Each row has a class, written after it, and each block has its own classes.
351,89,132,-133,-101,17,-56,257,39,15,-21,-42,56,-242,196,-167,-325,-59,-210,-11,303,-364,-122,-37,135,-94,412,320,-50,605,-46,208	q612
35,-206,279,-60,131,59,-98,-899,-242,229,132,-71,182,-27,-377,-166,-183,145,583,162,60,-76,-255,-37,-264,89,201,356,216,-518,-225,168	q587
130,1,-156,83,-69,6,-59,123,-128,-22,-23,-28,21,-132,-46,-189,42,-202,48,76,-51,71,-88,-211,66,-14,-198,98,-513,-415,340,237	q222
94,166,-112,166,-204,-438,33,46,-180,-14,-99,-131,-155,10,-280,-152,-104,-155,-182,121,97,89,-192,-102,-44,-122,-116,-13,-164,247,273,386	q612
60,36,-73,113,-232,-212,-128,-133,-116,-73,-48,14,-192,-36,40,-28,-60,-18,-160,124,-25,97,-229,86,-111,-139,89,224,-241,431,239,326	q904
188,-345,102,-193,-35,196,-170,-517,-211,203,22,-31,-43,-137,-34,-131,-172,47,709,157,-35,16,-148,85,-115,128,224,555,-170,-467,144,-81	q587
18,-255,35,29,6,226,-21,-289,100,85,40,161,13,-108,151,-121,-48,298,73,54,20,-119,70,83,-128,76,270,147,-201,-37,3,13	q612
-170,-215,365,-68,-11,183,-88,-62,-139,163,25,-136,254,-189,-320,-220,-194,-97,184,30,-13,1,141,186,-22,7,432,35,365,-185,92,113	q612
-15,-19,-74,20,163,-27,-29,28,-53,46,-29,34,-60,-8,-104,-48,-78,-35,10,40,43,-47,-10,-66,-47,70,-265,44,22,-182,-122,-84	q299
-352,-290,301,134,51,373,-236,-76,56,-14,74,127,-14,7,127,29,-38,240,72,-68,-188,164,181,289,-44,147,469,91,272,-84,183,-26	q587
519,298,-211,-199,-45,-38,-206,-158,183,-221,-79,89,-136,38,725,-80,86,291,-79,-21,178,-264,-223,-144,155,59,425,536,-274,218,-194,-278	q696
40,551,-205,-35,140,-403,-185,-151,89,40,-24,12,116,160,236,-112,220,89,-257,-77,-33,-97,-167,-395,227,10,-78,310,-199,91,-164,179	q696
-43,-133,-41,-40,75,96,-14,-78,18,40,7,117,-41,-67,100,-61,-87,107,-42,-37,95,-82,178,104,-49,80,-60,-1,150,-135,-218,-153	q222
-5,-120,47,92,-32,4,-4,-219,41,85,4,99,-40,-101,123,-185,-52,199,-163,46,-11,-121,12,39,-109,31,183,105,-171,177,-50,149	q587
69,-300,200,-72,-48,97,100,-722,-121,106,-53,50,-219,265,-278,-155,-315,288,391,143,93,-54,-260,-36,-413,162,-209,219,-174,-132,271,40	q587
272,-242,8,-133,-218,229,219,-89,104,23,-72,41,-253,-89,209,70,72,70,182,22,209,-194,-207,195,-205,38,9,22,-309,19,33,-372	q904
-1,-67,-137,-69,10,-59,32,-64,-81,150,-32,-27,20,73,-15,-65,38,1,60,-54,-9,79,-1,-173,18,43,-245,-6,154,-409,-199,-86	q962
311,268,-240,55,-192,-175,-106,-129,143,-96,-30,-56,-183,-153,159,-92,80,-88,-53,89,317,-160,-174,-106,44,-262,177,226,-352,237,-8,112	q525
38,242,-156,65,0,-635,67,-512,-290,3,0,-51,-191,321,-230,-196,-13,15,-133,82,68,171,-276,-129,-110,-23,-504,104,27,-221,-69,334	q854
67,-171,55,13,-6,34,98,107,47,56,-105,22,-308,177,205,-86,-83,25,-246,1,-151,-123,77,-7,17,255,-253,-29,-229,514,188,-112	q696
-12,-177,-130,-56,75,72,-87,-23,-86,32,-11,-53,69,-113,-122,-7,-63,-101,291,45,-34,88,139,-46,60,57,-11,11,105,-396,-87,-83	q380
253,-249,9,-68,-248,210,256,-168,162,-17,-98,139,-297,-15,341,66,84,223,-72,-7,267,-239,-156,214,-266,10,46,-30,-246,128,34,-380	q222
27,-158,47,-57,27,202,-179,-39,95,-39,63,-113,8,-96,404,58,38,38,15,-104,-74,-18,-14,108,174,87,406,153,126,96,-241,56	q696
148,-90,-207,152,-181,-190,26,-27,90,-255,-139,19,-459,-12,150,22,-152,53,-239,86,237,7,-54,83,-100,-146,-41,45,-335,449,164,-7	q587
93,-148,-50,-170,303,500,-187,21,286,-204,48,227,103,-177,500,239,11,179,148,-18,-37,-238,39,153,99,136,133,285,-437,131,-180,-284	q380
-190,-165,354,-147,128,202,-110,-504,-88,125,65,84,71,56,-44,-36,-176,2,262,16,-161,-68,150,256,-193,121,58,170,258,-116,-8,36	q962
262,223,253,-129,-161,-239,62,-394,-260,189,-65,-147,-24,126,-321,-186,-33,-30,160,64,186,-125,-233,-20,-194,-15,158,273,378,-236,95,18	q962
-372,327,-202,201,84,-343,-92,229,107,-246,60,-106,149,287,-132,138,229,102,-401,-137,-172,356,51,-167,231,-194,-148,-286,131,243,21,280	q222
14,-97,20,95,-43,25,-75,-196,16,39,17,123,20,-132,31,-164,-86,168,-23,69,-42,-123,-9,40,-118,20,269,141,-255,147,76,237	q380
-206,-234,-12,-72,-14,19,24,0,-141,245,-13,-65,68,-88,-200,-152,-132,-74,114,-68,-98,46,146,40,-71,183,-230,-147,122,-364,-83,162	q222
-131,-192,310,-57,162,307,-182,-123,98,-299,137,-108,228,-51,-107,47,-188,360,190,-58,105,30,-152,334,109,-83,886,148,231,276,-86,10	q904
347,262,-182,79,-101,-416,-65,-197,-245,92,-3,-43,-31,-19,-319,-157,-25,-38,209,247,292,-70,-346,-306,-181,-79,40,298,-1,-348,103,148	q222
-36,-84,-58,47,41,83,-41,102,-34,49,25,33,-30,-45,-6,-123,-70,-5,80,31,11,118,63,-67,48,-32,-144,24,63,-202,-117,-58	q854
-16,-19,159,-44,207,18,-46,92,112,-148,-33,-113,-88,130,23,78,-95,300,-255,-124,146,-91,45,182,102,135,426,197,355,185,-19,-71	q299
12,-203,22,-172,68,63,-23,-162,-79,-54,-21,-297,49,-17,-249,-17,16,39,280,37,65,92,-78,221,48,17,342,61,150,-319,10,-35	q854
38,-179,0,7,32,168,-30,-152,99,19,20,101,-15,-157,167,-95,-36,116,-43,64,12,-96,148,123,-9,11,205,135,-185,71,-30,-12	q525
-83,271,364,-136,229,8,17,123,-147,290,72,104,323,99,-74,-180,-20,-174,-194,-87,-158,-176,214,-216,117,272,-284,137,367,-249,-21,46	q904
9,-147,39,52,-10,140,-124,-104,37,0,37,50,59,-200,117,-113,-44,82,-2,82,-23,-51,78,80,2,-49,320,190,-184,76,61,82	q222
-163,307,175,190,27,59,-355,396,16,-202,111,-39,321,-89,-232,6,-43,-88,95,-20,2,161,-60,-96,146,-65,431,68,160,-121,160,212	q525
284,-95,30,-123,-242,106,172,-346,55,12,-115,53,-317,15,227,13,45,102,143,45,216,-182,-195,200,-221,35,32,67,-230,111,78,-288	q587
-3,-167,-13,94,-48,89,-76,-208,96,-5,16,111,-6,-172,142,-100,-40,210,-27,53,-7,-97,-8,110,-89,10,308,118,-278,182,-47,134	q380
-9,-108,40,60,14,42,-80,-305,17,68,36,79,15,-122,67,-166,-61,175,9,81,31,-84,-2,53,-92,14,269,157,-97,26,-70,131	q587
117,-48,-183,-43,-11,-117,-6,-9,-121,95,-22,-29,-54,-68,-51,-129,-21,-146,2,29,102,-20,81,-97,-33,37,-249,48,52,-458,-120,-29	q299
5,-179,41,13,-16,179,-68,-106,76,79,22,33,44,-199,110,-110,-30,89,26,66,3,-86,85,104,-2,-25,336,136,-139,83,-58,41	q854
-212,156,-188,158,-100,71,-271,313,215,-136,121,11,269,-213,215,171,298,-138,-70,-85,-24,202,13,-26,257,-260,279,-152,-57,40,-211,31	q525
95,-141,176,4,124,175,59,-248,-16,-80,25,12,-67,9,-240,-21,-28,185,130,117,164,-132,166,220,-202,163,330,65,202,-320,179,-161	q904
-57,-248,5,4,9,138,-81,-238,39,71,28,60,37,-159,123,-188,-104,143,-26,51,-34,-46,12,103,-38,10,222,127,-153,61,-122,157	q525
-217,88,-122,-67,154,-52,7,-89,3,171,51,39,131,8,-26,-39,30,-77,79,-64,9,61,140,-63,77,94,-348,-229,340,-293,-519,-76	q525
188,-130,199,-154,-103,383,112,-281,150,93,-12,240,-98,12,361,11,60,230,146,25,185,-234,-230,193,-184,71,140,172,-153,87,-19,-406	q525
-439,-72,97,-91,294,171,-270,138,-44,-50,78,-96,350,50,-36,268,88,47,125,-202,-393,269,131,183,184,228,210,-55,403,-296,-123,132	q696
-11,8,311,-29,1,286,-136,-654,-81,221,98,411,90,108,364,-236,41,425,35,81,-32,-60,-424,123,-156,115,79,408,-111,162,-143,-84	q587
-66,-277,-138,-101,68,210,15,22,13,125,-2,83,-14,-102,145,-55,-44,62,55,-57,23,12,173,65,-9,89,-141,-49,116,-380,-288,-143	q854
197,-137,-11,-108,-94,121,123,-277,109,1,-49,93,-210,14,244,45,72,186,84,29,225,-152,-264,194,-148,42,52,119,-226,52,-63,-287	q525
206,-94,0,-103,-130,71,197,-251,80,61,-86,45,-244,12,148,45,61,123,77,14,256,-175,-219,138,-167,25,-112,31,-196,97,-74,-304	q587
-173,55,-56,127,119,42,-149,98,-21,-42,51,165,77,-16,-5,-61,-71,113,-80,-56,-11,31,-36,-80,3,95,-27,-53,108,-114,-194,69	q904
41,127,31,-27,77,71,-103,-62,-92,62,63,25,127,-67,-130,71,62,-146,269,47,-63,-106,-74,-46,-58,131,8,49,8,-243,2,56	q904
83,-110,11,5,-95,107,-70,-207,107,-40,-24,99,-28,-145,212,-59,-14,135,-59,48,24,-122,87,131,-25,-55,379,191,-230,246,86,27	q380
332,362,-120,-80,124,-309,-166,-390,-203,-66,-3,-138,49,201,-209,-39,-76,297,430,41,252,5,-555,-330,-23,128,291,469,280,-577,-231,63	q299
57,-129,-76,46,-34,74,-18,-251,72,27,11,54,-68,-97,132,-116,-16,170,9,68,54,-67,-59,69,-63,-3,156,91,-269,88,-87,71	q299
291,479,2,110,-202,-194,-29,74,17,-35,-117,85,-79,89,141,-258,119,109,-402,33,24,-218,-298,-215,40,-59,203,213,-435,506,320,208	q854
133,157,-205,118,161,-316,-201,-356,-94,-292,101,-273,-24,100,-394,252,59,-99,454,61,276,141,-137,-172,117,-74,231,110,237,-563,-94,-11	q587
72,-139,28,-1,11,193,-53,-216,40,131,27,114,34,-192,115,-125,-28,93,96,90,18,-138,92,71,-59,21,245,204,-199,-58,-1,4	q299
50,-19,-11,25,-134,193,-55,245,173,-82,24,209,112,-197,314,-60,27,172,-328,-41,202,-194,-216,101,-58,-172,239,13,-275,371,-82,-20	q222
-27,-109,-80,151,-11,-153,-108,226,-67,113,-6,53,93,-190,-177,-178,-144,154,-63,89,77,-41,-268,-155,-239,2,207,211,-246,-228,179,431	q696
-441,-155,-43,156,8,164,-115,269,132,-89,89,49,173,37,51,25,-56,89,-128,-180,-186,279,49,-30,143,4,-55,-343,9,98,-144,229	q525
380,-77,-184,-39,-26,-60,-52,-153,-93,-157,-46,-245,-159,-33,-264,-14,37,88,385,199,51,23,-43,82,-51,-31,386,242,-184,-205,282,-55	q962
29,-475,184,35,114,304,-147,-209,-33,45,86,106,-19,-127,-10,-175,-297,388,157,135,141,-50,-139,170,-141,80,462,406,-57,-16,74,51	q587
-175,-49,-10,-77,33,-5,-2,-163,-29,206,-47,95,-36,113,20,-218,-70,81,8,-90,-44,-2,92,-71,-68,174,-295,-36,61,-245,-72,-7	q696
176,-79,36,-120,-168,-10,214,-308,31,92,-125,14,-247,86,184,-37,76,148,-32,10,202,-122,-286,164,-185,20,-80,42,-99,96,-103,-246	q962

Next block, with new classes.
-17,4,-29,-49,-162,10,-194,-26,50,-40,40,145,-61,46,14,31,89,64,19,15,-57,-60,39,34,59,59,100,-113,-40,36,-36,-93	q804
-26,-2,-12,-39,-276,-69,-69,26,-22,6,-20,56,-28,41,108,99,107,10,-9,-113,-54,49,-29,11,-25,11,0,14,-20,45,-81,32	q15
21,5,86,-50,-142,117,-174,-70,16,-99,-188,106,-32,-248,-185,-126,23,166,184,46,10,80,33,59,42,147,93,-26,-2,-104,105,75	q673
2,33,-3,70,-33,18,105,42,-26,51,17,-43,-26,77,41,54,-62,14,-40,-76,-61,17,-33,-57,52,26,24,-29,22,-41,-93,39	q571
54,-22,-72,13,-129,-95,143,-18,-16,-22,28,23,-26,53,62,19,-9,-51,-71,-38,-31,-3,-14,-14,-49,-104,-12,56,22,63,-85,3	q804
62,-274,-339,489,496,-785,434,-359,-183,134,118,46,83,-23,517,-276,-170,-120,-378,388,607,-562,145,-303,-431,-47,-237,91,-8,-126,-39,548	q818
-8,88,-133,10,-19,3,185,65,99,-19,-187,-48,-97,-53,104,-52,-84,44,-49,-1,57,-48,158,90,-71,-59,-42,-27,-54,-196,102,120	q837
19,1,-85,-54,11,3,69,22,8,25,35,-50,30,84,40,73,-5,54,5,16,38,25,-30,-54,73,-6,-33,-17,42,37,9,56	q539
-2,-51,-76,-6,-127,77,-28,-27,-21,-25,131,90,50,128,-44,175,19,-14,76,55,14,16,-47,-103,42,8,69,27,100,34,-39,-63	q673
-28,1,-36,-52,-167,-82,-164,-3,-14,-106,47,119,-89,-6,27,37,165,-5,49,63,44,5,2,23,38,-78,50,-46,39,57,-26,-110	q828
20,-23,2,16,100,13,16,-20,-24,-16,46,-16,33,32,-10,-37,22,23,-16,26,49,13,16,-56,28,-12,-24,-19,71,-3,-31,-27	q500
57,112,-73,-447,-3,155,-30,289,-114,18,144,-189,-29,244,168,-99,-421,205,-88,-129,-147,202,17,49,5,-65,34,-134,39,78,355,271	q539
-24,24,-134,-85,156,-46,95,150,-86,-1,83,-11,-77,-84,189,25,22,-10,-108,92,120,-147,23,-104,155,-41,-36,-32,77,12,-47,17	q837
65,-49,-97,-64,-131,-230,-42,61,-104,9,20,53,40,-14,81,40,11,-1,65,38,-125,-29,-69,-50,-37,-16,-20,61,41,142,22,55	q804
9,-20,61,137,229,-50,-75,-30,40,-4,-27,-3,64,63,-91,-119,-6,-13,-76,88,88,-70,-25,-18,-105,19,47,-101,76,-23,25,-96	q437
-26,-7,95,67,40,69,-160,-15,-9,-16,35,61,51,-14,-57,27,83,-24,-32,-3,74,-43,-33,-34,-24,1,37,-32,11,18,-29,-115	q834
0,-108,239,204,-305,115,-428,-167,-134,-93,33,236,266,-64,-42,82,143,63,296,273,328,162,128,-62,282,53,-78,250,-70,136,-185,211	q684
-13,35,-21,-116,-164,-230,-166,104,-38,-27,50,119,61,33,55,159,35,52,25,57,-59,-54,-39,-3,92,-106,48,-44,132,80,34,-91	q818
-250,-163,-46,-598,346,-899,-873,756,-410,210,312,361,119,-212,257,429,475,-11,100,-230,86,-275,420,-231,354,-319,-88,79,397,220,288,-138	q804
72,28,-9,84,23,-128,76,-80,-17,-33,-54,-21,-59,-58,-102,-79,-43,-52,-4,-38,-58,66,-93,23,-55,-68,-2,-10,53,22,-4,-66	q571
8,-31,181,69,112,30,-221,-93,-59,-78,35,211,-15,-243,-94,-89,120,-123,-24,9,-14,-98,-39,-68,-11,-15,84,-20,19,-50,-71,-204	q804
15,20,-77,-53,-126,-52,-12,52,-23,-8,15,-22,12,52,35,52,4,-21,11,-49,-51,37,8,25,-46,-23,-21,20,-2,82,34,18	q818
30,26,95,-105,-199,-103,-363,185,-196,-68,341,181,101,119,68,255,58,-167,62,-131,-209,-9,-127,-143,40,-118,100,5,142,178,-133,-194	q15
-14,17,-139,-88,-135,-154,-74,139,-57,4,29,21,-46,47,108,107,114,7,70,-22,-12,2,-34,5,13,-31,-34,-35,68,92,18,-44	q834
34,-80,-39,76,11,-45,122,-6,-15,-17,18,-16,-39,-77,-100,-25,54,-79,72,1,8,-2,27,-45,-24,49,19,40,-16,28,-55,-22	q828
36,-15,-39,-29,18,8,18,55,-56,58,54,-41,32,84,-5,42,-17,40,45,6,4,26,3,-73,100,-2,-27,-1,57,52,1,31	q437
-1,28,-17,-54,77,-212,82,26,-38,-16,29,35,-96,-90,102,-77,-141,62,-70,132,-63,-169,24,-27,113,-43,98,-194,-3,-60,61,-19	q684
39,-42,-89,-28,-105,-142,11,30,-25,-6,-9,6,12,-16,35,19,38,-33,30,-66,-38,16,-27,-7,-88,-24,7,30,9,61,18,18	q684
65,-31,-68,-16,-16,-52,71,1,-2,-57,-26,-31,14,-58,-94,-55,-47,-8,27,50,-82,30,34,-30,-29,-13,13,-6,88,-22,40,5	q147
16,50,0,84,143,117,151,-33,163,-80,-143,-51,38,123,-33,-198,-211,-16,-77,23,131,-17,76,146,-176,-129,79,2,62,-209,82,19	q804
8,-40,-107,-71,-77,-57,40,56,-36,9,55,34,-86,-29,37,99,65,-52,14,-94,-30,3,23,-32,17,-47,-8,-12,-39,77,14,-75	q684
12,-26,-124,101,14,-8,169,-85,9,115,-14,-120,-10,71,20,-7,-34,39,-112,-98,65,-19,55,-132,-14,58,3,-25,9,-31,-18,103	q684
-81,-53,-22,266,117,-115,305,-222,270,-243,-351,-52,-4,-33,118,-250,-74,-164,-48,376,377,-39,213,471,-297,-126,-143,217,-362,-51,-17,260	q837
59,-49,-144,-96,-78,-2,97,17,-78,42,160,-25,38,94,11,156,-48,98,133,110,-37,30,-35,-129,184,35,-7,-54,39,96,12,88	q539
25,-76,59,78,101,-199,-180,-38,-46,-29,42,176,28,-125,-57,-48,88,-172,13,-25,3,-36,-69,-1,-157,-49,47,-27,-15,50,17,-189	q539
-28,37,-191,-60,-197,-239,-140,27,88,-105,-264,-1,16,-5,44,-108,56,47,62,82,28,12,82,162,-98,-117,134,24,55,-121,170,156	q539
69,-57,81,242,187,-202,217,-149,80,131,-59,-142,50,108,-125,-333,-87,34,-616,-99,313,-183,183,-244,-187,-151,68,85,80,-111,-14,179	q437
-25,-4,71,110,199,9,-21,-95,23,-50,36,3,-21,9,-141,7,23,-51,-93,64,65,-44,-8,-46,32,-33,41,-93,75,-7,-21,-176	q834
-33,-14,-76,15,-50,42,91,-66,11,59,-36,-26,-72,16,9,136,-26,43,-20,-1,83,-26,-6,-64,49,31,0,-1,-19,-10,12,75	q147
5,7,-135,-23,-96,-74,-29,26,-19,16,-6,-13,-38,13,33,8,38,-20,-50,-81,-69,23,-43,-18,-122,-30,4,2,28,48,46,-26	q571
-57,-24,15,62,168,65,67,44,45,23,-27,-22,-90,-64,-87,-56,11,-45,-13,-1,77,-50,93,3,-26,50,42,-81,-60,-71,59,-77	q828
42,26,37,-8,6,-173,-65,52,9,-65,86,10,104,125,-62,130,-56,71,244,208,-102,-3,-73,79,147,61,-29,-145,39,144,-18,-17	q15
-19,9,28,-42,-104,-8,-112,-26,20,-14,-19,52,14,-29,-48,13,-51,-3,-10,11,-91,-31,-11,-7,-5,-16,126,-15,20,-15,36,-88	q147
39,14,60,9,-20,-35,-42,-3,88,-90,1,88,-14,94,-45,28,-34,16,84,64,45,8,-18,131,-6,-8,53,-51,-35,-18,-21,-13	q837
15,-37,453,102,233,92,11,111,114,-10,-316,-386,613,135,-251,-441,-98,387,-197,-254,527,197,621,109,260,-251,20,432,252,-108,-229,463	q500
75,-23,15,107,47,51,135,-82,3,-41,-228,9,-21,-144,-122,-27,25,-26,171,-96,26,107,-69,145,-108,-65,-86,49,-85,13,45,-74	q673
39,45,20,82,-81,97,138,-38,-71,55,7,-61,27,43,109,92,-43,37,45,-65,80,57,-50,-17,116,-1,-113,44,-50,6,-120,189	q834
15,97,-115,-165,-11,15,-52,309,11,190,7,-136,226,69,26,47,-210,177,263,44,-73,85,35,8,48,187,-103,-98,70,-49,322,300	q684
-98,14,-13,-140,-118,100,-394,138,46,9,77,213,-13,23,63,38,110,-35,108,-62,-59,-70,74,62,-11,109,153,-75,-40,-66,58,-103	q804
18,-13,-119,-24,-42,22,81,23,-5,10,52,1,-34,97,110,94,-46,98,-23,66,6,-71,11,-45,92,32,-23,-75,-19,14,0,61	q834
37,20,-40,-45,-88,-65,15,-22,-28,45,-36,-22,-16,-30,16,94,-4,-41,71,-83,-79,-11,-105,-13,-54,-25,-24,59,-41,32,39,59	q147
-20,-8,76,92,205,69,-3,13,11,41,-29,-40,9,-5,-51,-81,17,-39,-58,9,75,-39,19,-2,-39,32,-12,-57,-45,-13,6,-43	q437
102,-26,-14,44,53,-86,27,-87,-70,-31,-24,24,9,-111,-87,-101,15,-65,74,52,-65,39,-84,-79,-49,-44,-38,51,74,-15,42,-73	q500
-1,3,-12,40,-103,19,88,-4,-86,81,30,-44,-33,14,79,87,28,-33,-59,-123,38,7,22,-111,38,-18,-32,84,-28,2,-104,149	q437
14,26,60,-12,-27,-96,39,8,-19,12,-109,1,-49,-79,8,-49,-60,-15,27,4,-85,25,-57,46,-24,18,40,16,-37,-43,27,31	q837
22,-52,-7,43,-30,22,140,-51,-22,40,-7,-26,-26,13,-9,56,-12,43,-24,-30,57,-5,44,-72,44,-7,-17,1,-17,-32,-53,85	q147
-12,20,89,-47,-60,46,-212,-52,56,-34,29,126,-43,42,-86,15,38,34,105,13,-82,27,-84,30,55,61,142,-161,22,-40,33,-207	q684
47,-54,-29,23,20,-19,11,-14,7,-61,53,48,61,98,7,25,-13,35,15,106,26,-5,-43,21,26,4,-3,-33,57,106,-66,-17	q804
4,-58,24,1,-131,-86,-118,5,-77,-22,47,90,28,-41,-4,97,53,-26,18,-28,-63,4,6,-87,-1,18,10,40,26,74,-45,-33	q15
3,7,39,-24,-141,2,-157,-50,50,-98,17,152,-39,-21,-64,0,3,41,38,69,1,-38,22,22,43,-1,124,-57,25,-70,12,-89	q834
50,-46,101,-126,-123,-83,-202,14,59,-141,6,166,15,30,-71,-37,-82,74,88,21,-119,18,-41,141,-19,-7,195,-71,-49,77,35,-139	q539
41,-25,-562,-109,299,389,61,149,33,293,225,-142,44,74,-110,294,36,6,534,239,-18,-160,100,-104,130,268,-223,-262,-330,-12,533,192	q684
1,-23,-117,-79,-56,-29,-26,-2,-5,18,59,-9,12,102,71,53,34,122,79,63,-1,34,-23,-33,99,98,10,-103,43,56,-15,46	q539
-35,126,-35,-176,-94,566,-176,114,-32,120,165,65,-105,177,163,202,19,-14,11,-160,-132,104,-254,-137,84,192,-31,-94,13,-22,35,-104	q804
43,-33,-147,-59,6,-75,102,74,-14,46,42,-72,-6,141,57,53,-39,56,-34,10,11,-42,-83,-61,-20,-9,16,-17,50,50,77,109	q828
-155,-28,90,-105,-125,-218,101,221,-24,79,20,65,-142,62,222,284,15,122,-127,-56,-16,-19,2,24,89,62,-29,-84,-56,39,-84,125	q571
20,-57,119,164,-48,-74,91,12,12,-57,-146,130,-60,-215,20,-68,2,-86,-75,-70,140,-65,101,74,-201,-73,-19,77,-195,-140,14,170	q828
68,19,-103,-34,-126,-71,127,111,-23,-17,-50,-49,-9,3,81,-24,-39,49,25,-122,-14,5,-6,69,-89,18,-21,6,-51,56,-7,187	q673
-34,-48,-62,52,117,65,-50,35,10,38,55,14,14,-10,-4,-23,63,-61,-25,52,30,-62,8,-28,-58,144,47,-77,-40,20,-22,-73	q837
-22,-5,43,65,231,23,1,27,6,49,-23,-17,-13,23,-33,39,12,-10,-18,32,48,-36,-75,-29,-48,59,-44,-86,-27,-10,81,-46	q500
-66,-32,24,37,151,140,-218,-62,14,5,41,78,-38,-93,-92,-40,128,-41,-53,10,130,-86,111,-55,22,128,58,-75,-56,-74,52,-21	q818
26,-36,-58,140,47,-7,101,-89,14,63,-70,-4,20,58,8,-37,-64,-26,49,24,-17,-39,-14,7,-72,37,10,-10,-51,-19,-6,-12	q804
92,8,15,-32,35,-52,-159,-72,-67,-3,216,85,33,25,-47,-80,21,-49,-18,-153,19,-18,119,-97,196,-133,74,-13,44,52,-110,-108	q539
125,136,189,19,-27,41,-42,165,25,-134,116,-121,176,124,-268,16,100,-126,340,-107,-89,222,-114,52,-83,-44,-60,32,257,21,-164,-117	q437
-69,55,-240,-61,-261,148,67,45,10,-8,35,-59,-90,19,142,121,-9,42,23,45,-10,-62,72,-50,91,71,67,-8,-66,11,-10,116	q828
35,-3,-210,-49,37,-142,-127,34,79,-108,37,90,-44,-201,-115,-179,97,-105,30,112,-56,-265,208,-75,-29,-28,95,30,34,28,60,-268	q804
85,44,-17,26,172,-82,94,-23,-97,43,-52,-48,-43,-7,52,-149,-117,-17,1,-40,-47,-2,-210,7,-115,-9,-14,-92,33,-9,96,22	q673
12,-6,-15,68,43,-46,-146,-42,-62,-17,-78,85,-63,-129,91,-89,54,-59,-24,-16,9,-71,-172,10,-111,53,36,11,-66,21,-7,-7	q571
